Here is a tiny trained network, its code and every weight. The questions are about switching its units off for an input and a target symbol, where a switched-off unit gives its printed mean instead of its output.

import numpy as np


def w(rows, s, z=0):
    codes = np.array(rows[::2]) - 128.0
    scale = np.full(codes.shape[1], s)
    scale[-1] = z or s
    return codes * scale


def f(y):
    return np.maximum(y, 0)


def softmax(a):
    e = np.exp(a - a.max(-1, keepdims=True))
    return e / e.sum(-1, keepdims=True)


def log_softmax(a):
    a = a - a.max(-1, keepdims=True)
    return a - np.log(np.exp(a).sum(-1, keepdims=True))


def net(x, mask):
    ids = ['ΔΛΣΦαβγεζηθμξπτψ'.index(c) for c in x.split()]
    T = len(ids)
    res = E[ids] + P[:T]
    q, k, v = (res @ M[0].T for M in (Q, K, V))
    z = softmax(np.where(np.tri(T) > 0, q @ k.T / 3**0.5, -1e9)) @ v
    res = res + np.where(mask[0], z, O[0][:, -1]) @ O[0][:, :-1]
    y = f(res @ A[0][:, :-1].T + A[0][:, -1])
    res = res + np.where(mask[1:13], y, B[0][:, -1]) @ B[0][:, :-1]
    return log_softmax(res[-1] @ U[:, :-1].T + U[:, -1])


Q, K, V, O, A, B = {}, {}, {}, {}, {}, {}
E = w([
[110,100,90,169],'Δ',
[135,114,92,175],'Λ',
[119,182,134,41],'Σ',
[198,166,148,131],'Φ',
[153,113,137,135],'α',
[136,123,91,107],'β',
[144,109,75,188],'γ',
[51,118,101,5],'ε',
[135,84,23,183],'ζ',
[201,160,133,173],'η',
[147,150,130,152],'θ',
[134,121,135,160],'μ',
[168,189,59,56],'ξ',
[137,184,154,51],'π',
[70,114,160,55],'τ',
[113,171,175,32],'ψ',
],0.016)
P = w([
[112,117,136,95],'0',
[84,155,169,164],'1',
[215,221,50,121],'2',
[162,93,138,94],'3',
[82,161,166,166],'4',
[182,188,77,116],'5',
[194,71,147,92],'6',
[79,165,165,168],'7',
[186,186,85,116],'8',
[228,51,156,92],'9',
[77,169,167,168],'10',
[186,179,85,117],'11',
[248,46,159,93],'12',
],0.018)
Q[0] = w([
[58,77,140,178],'H1',
[184,161,50,105],'H1',
[180,154,53,3],'H1',
],0.015)
K[0] = w([
[29,202,39,162],'H1',
[200,60,94,113],'H1',
[190,3,149,33],'H1',
],0.017)
V[0] = w([
[95,32,21,151],'H1',
[73,10,14,120],'H1',
[126,156,97,191],'H1',
],0.012)
O[0] = w([
[99,53,4,92,118],'H1',
[100,88,65,136,180],'H1',
[148,106,170,138,2],'H1',
],0.014,0.0094)
A[0] = w([
[92,86,143,48,146],'N1',
[87,169,102,165,83],'N2',
[120,82,131,249,188],'N3',
[155,159,152,158,169],'N4',
[93,52,198,126,190],'N5',
[91,189,168,156,111],'N6',
[89,124,176,143,189],'N7',
[35,137,155,181,11],'N8',
[90,144,109,37,118],'N9',
[143,158,80,180,174],'N10',
[196,126,121,159,6],'N11',
[198,162,56,201,120],'N12',
],0.016,0.011)
B[0] = w([
[151,188,181,108,214],'N1',
[81,233,30,143,149],'N2',
[157,185,220,195,146],'N3',
[101,33,128,194,184],'N4',
[162,29,64,45,154],'N5',
[44,128,48,123,202],'N6',
[232,113,92,90,176],'N7',
[117,227,233,25,145],'N8',
[141,76,177,198,252],'N9',
[254,191,120,167,174],'N10',
[143,153,22,88,133],'N11',
[43,71,210,88,179],'N12',
],0.0092,0.022)
U = w([
[193,200,107,108,110],'Δ',
[143,151,151,133,179],'Λ',
[65,135,105,134,142],'Σ',
[117,81,54,124,2],'Φ',
[144,99,120,121,154],'α',
[133,115,84,115,159],'β',
[127,141,182,142,101],'γ',
[87,166,182,96,166],'ε',
[107,129,163,180,41],'ζ',
[126,96,102,161,19],'η',
[47,92,195,151,109],'θ',
[139,85,186,99,150],'μ',
[159,153,5,113,139],'ξ',
[69,111,107,130,148],'π',
[136,106,86,72,169],'τ',
[82,106,100,115,179],'ψ',
],0.02,0.0071)

Each question gives the input, a string of symbols that net reads in full, and the target symbol t.
The units are the heads (3 rows each of Q, K, V and O) and the neurons (one row each of A and B). Each row of codes is followed by its name. A weight is (code - 128) times the scale printed after its matrix; where a second scale follows, it is the last column's (O, A, B and U).
mask holds one flag per unit, heads first, then neurons. A switched-off unit (its flag False) gives its mean, the last column of its rows in O or B, instead of its output. The means were averaged over made-up inputs and are rounded, as every weight is.
A unit's drop is (log p(t) with every unit on - log p(t) with that unit switched off) / (log p(t) with every unit on - log p(t) with every unit switched off).
The circuit of an input: a set's keep is (log p(t) with only the set's units on - log p(t) with every unit switched off) / (log p(t) with every unit on - log p(t) with every unit switched off). Starting from the 12 units with the biggest drops (on a tie, the unit counted first), units are removed one at a time, each time the one whose removal leaves the highest keep (on an exact tie, the one counted first), for as long as the keep stays at least 0.8.
circuit, biggest first: the units of the circuit, biggest drop first
unit that matters most: the unit with the biggest drop
k most important neurons: the k neurons with the biggest drops, biggest first
drop when u is switched off: that unit's drop, to one decimal
input ξ ε ξ ε τ ζ ξ ε ζ ε ε, target ε: circuit, biggest first -> (N8 N4)
input Φ ζ ε τ τ ε ε ε τ ψ τ ε, target Σ: 2 most important neurons -> (N6 N12)
input ε Φ ε τ ε ξ τ ζ ξ, target Δ: circuit, biggest first -> (N6)
input ε ξ ζ ε ξ ε μ ξ, target ξ: 2 most important neurons -> (N1 N2)
input η ξ Δ τ ε ε, target Δ: circuit, biggest first -> (N6 N4)
input ζ ξ ζ, target Φ: circuit, biggest first -> (N12 H1)
input ζ τ η, target Φ: circuit, biggest first -> (N12 H1)
input Λ ε ε ε ε π τ ε τ, target Δ: circuit, biggest first -> (N6 N12)
input μ ε Φ ε ε π, target ξ: 3 most important neurons -> (N10 N2 N4)
input τ ξ τ β Σ, target Σ: 2 most important neurons -> (N6 N10)
input ε ε α Δ ξ, target ξ: 3 most important neurons -> (N10 N2 N4)
input ε ε ζ ψ ζ τ, target Σ: 3 most important neurons -> (N6 N9 N4)
input τ ξ τ ε Σ, target Σ: circuit, biggest first -> (N6 H1 N1 N2)
input ε Λ ψ, target ξ: circuit, biggest first -> (H1)
input τ τ τ β ε ε τ τ, target τ: circuit, biggest first -> (N7 N5 H1 N6)
input ε ζ π, target ξ: 4 most important neurons -> (N10 N2 N1 N4)
input τ Φ ε, target Δ: 2 most important neurons -> (N6 N4)
input τ ε ε ε θ μ, target ξ: 4 most important neurons -> (N10 N2 N4 N1)
input ξ τ ε θ η, target η: 4 most important neurons -> (N4 N7 N6 N3)
input η ε ζ ξ μ ε ε ξ ε ζ η ξ, target Φ: unit that matters most -> N12
input ζ ζ ψ, target Φ: 2 most important neurons -> (N12 N9)
input β Σ Δ τ α ε ε ε θ, target ξ: 2 most important neurons -> (N10 N2)
input τ Φ τ β τ Σ γ, target μ: drop when N2 is switched off -> 0.4
